[[-24.3  11.4 -16.6  -7.5   7.8]
 [-18.7   9.6 -28.4  -5.7   6.1]
 [-54.8  25.3 -50.9 -17.0  17.7]
 [-80.2  37.8 -47.4 -24.9  26.0]
 [ 15.0  -6.6  25.1   4.8  -4.9]]
:
[[-54.8  25.3 -50.9 -17.0  17.7]
 [-80.2  37.8 -47.4 -24.9  26.0]
 [-18.7   9.6 -28.4  -5.7   6.1]
 [-24.3  11.4 -16.6  -7.5   7.8]
 [ 15.0  -6.6  25.1   4.8  -4.9]]

[[ 22.9 -18.8 -61.2  -4.4  27.4  13.1  -9.4 -43.7  -8.8]
 [ 16.9 -25.9 -71.1 -11.3  18.4  17.4   1.9 -60.3  10.8]
 [  0.2 -12.2 -23.2 -15.2  -1.2   7.2   9.5 -45.2  32.1]
 [-15.1 -19.9 -40.7   0.9 -20.6  10.8  24.1  -9.0  11.2]
 [  8.5  -4.3 -13.6  -5.2  10.3   3.6  -4.3 -19.6   4.1]
 [ -4.3  22.5  52.2  18.5  -3.4 -14.3 -12.6  66.3 -36.0]
 [ 30.3  11.1  14.0 -14.7  39.1  -4.4 -30.2 -39.1   3.6]
 [-19.3  24.1  75.4   2.8 -20.7 -17.5   3.8  44.0   8.3]
 [-13.6  26.5  67.0  20.1 -14.8 -18.2  -6.7  77.2 -28.7]
 [-35.5  -4.5  -5.8  32.1 -46.0   0.8  26.1  84.5 -34.9]]
:
[[ 16.9 -25.9 -71.1 -11.3  18.4  17.4   1.9 -60.3  10.8]
 [ 22.9 -18.8 -61.2  -4.4  27.4  13.1  -9.4 -43.7  -8.8]
 [-15.1 -19.9 -40.7   0.9 -20.6  10.8  24.1  -9.0  11.2]
 [  0.2 -12.2 -23.2 -15.2  -1.2   7.2   9.5 -45.2  32.1]
 [  8.5  -4.3 -13.6  -5.2  10.3   3.6  -4.3 -19.6   4.1]
 [-35.5  -4.5  -5.8  32.1 -46.0   0.8  26.1  84.5 -34.9]
 [ 30.3  11.1  14.0 -14.7  39.1  -4.4 -30.2 -39.1   3.6]
 [ -4.3  22.5  52.2  18.5  -3.4 -14.3 -12.6  66.3 -36.0]
 [-13.6  26.5  67.0  20.1 -14.8 -18.2  -6.7  77.2 -28.7]
 [-19.3  24.1  75.4   2.8 -20.7 -17.5   3.8  44.0   8.3]]

[[  9.7  -7.2  13.8 -29.0  -9.9 -64.5  -8.6]
 [ 13.7 -24.9 -21.8   8.8  -1.6  80.3 -46.2]
 [-11.8  20.3 -23.1  16.7 -12.5 -15.6  10.7]
 [ 17.0  12.7   2.6   4.4   2.5  69.9 -13.5]]
:
[[-11.8  20.3 -23.1  16.7 -12.5 -15.6  10.7]
 [ 13.7 -24.9 -21.8   8.8  -1.6  80.3 -46.2]
 [ 17.0  12.7   2.6   4.4   2.5  69.9 -13.5]
 [  9.7  -7.2  13.8 -29.0  -9.9 -64.5  -8.6]]

[[ 32.2  41.4  19.4  -1.3  -6.8  37.2 -19.1 -11.9  29.0  48.3  37.7   8.7
  -22.3]
 [ 19.5   7.2  38.8  71.7  29.1 -12.7  36.9 -15.5   6.7  -3.5  11.9  -5.2
   -3.8]
 [ 10.9 -41.7 -26.8  27.8  -4.1   9.5  -3.4   6.7  11.3  19.3 -41.2  46.0
  -25.4]
 [-19.6  36.4 -54.0 -12.2 -15.6   7.5  22.6 -30.3  -1.7  16.2 -18.0   2.8
   -3.6]
 [  1.0 -37.2  -6.0 -25.1 -13.0  16.7  25.7 -13.6 -13.6 -28.6  11.0  -3.8
  -17.5]
 [  9.2 -23.1 -55.3  41.0 -46.0  13.1 -26.4 -19.5  -3.6 -37.1 -40.1  21.4
  -27.1]
 [-25.1 -14.7  13.0  11.3 -19.5  12.2  52.1  49.4 -22.4  -1.8   8.7  47.4
   18.6]]
:
[[  9.2 -23.1 -55.3  41.0 -46.0  13.1 -26.4 -19.5  -3.6 -37.1 -40.1  21.4
  -27.1]
 [-19.6  36.4 -54.0 -12.2 -15.6   7.5  22.6 -30.3  -1.7  16.2 -18.0   2.8
   -3.6]
 [ 10.9 -41.7 -26.8  27.8  -4.1   9.5  -3.4   6.7  11.3  19.3 -41.2  46.0
  -25.4]
 [  1.0 -37.2  -6.0 -25.1 -13.0  16.7  25.7 -13.6 -13.6 -28.6  11.0  -3.8
  -17.5]
 [-25.1 -14.7  13.0  11.3 -19.5  12.2  52.1  49.4 -22.4  -1.8   8.7  47.4
   18.6]
 [ 32.2  41.4  19.4  -1.3  -6.8  37.2 -19.1 -11.9  29.0  48.3  37.7   8.7
  -22.3]
 [ 19.5   7.2  38.8  71.7  29.1 -12.7  36.9 -15.5   6.7  -3.5  11.9  -5.2
   -3.8]]

[[ 40.1 -23.8  13.8 -22.7 -11.3 -11.3]
 [ 40.0 -63.7  13.0 -10.8   2.2  10.9]
 [ 18.0 -38.1  28.9 -29.3   2.8   3.8]
 [ 75.3  30.5 -38.8  12.1 -42.9 -45.2]
 [ 39.7 -83.5   4.8   4.6   9.4  23.6]]
:
[[ 75.3  30.5 -38.8  12.1 -42.9 -45.2]
 [ 39.7 -83.5   4.8   4.6   9.4  23.6]
 [ 40.0 -63.7  13.0 -10.8   2.2  10.9]
 [ 40.1 -23.8  13.8 -22.7 -11.3 -11.3]
 [ 18.0 -38.1  28.9 -29.3   2.8   3.8]]

[[ 37.0 -39.7  32.1 -61.5]
 [-22.0 -18.2 -56.0 -26.3]
 [-50.8  44.3   0.4 -72.9]
 [-42.1  19.1 -48.5  31.7]]
:
[[-22.0 -18.2 -56.0 -26.3]
 [-42.1  19.1 -48.5  31.7]
 [-50.8  44.3   0.4 -72.9]
 [ 37.0 -39.7  32.1 -61.5]]
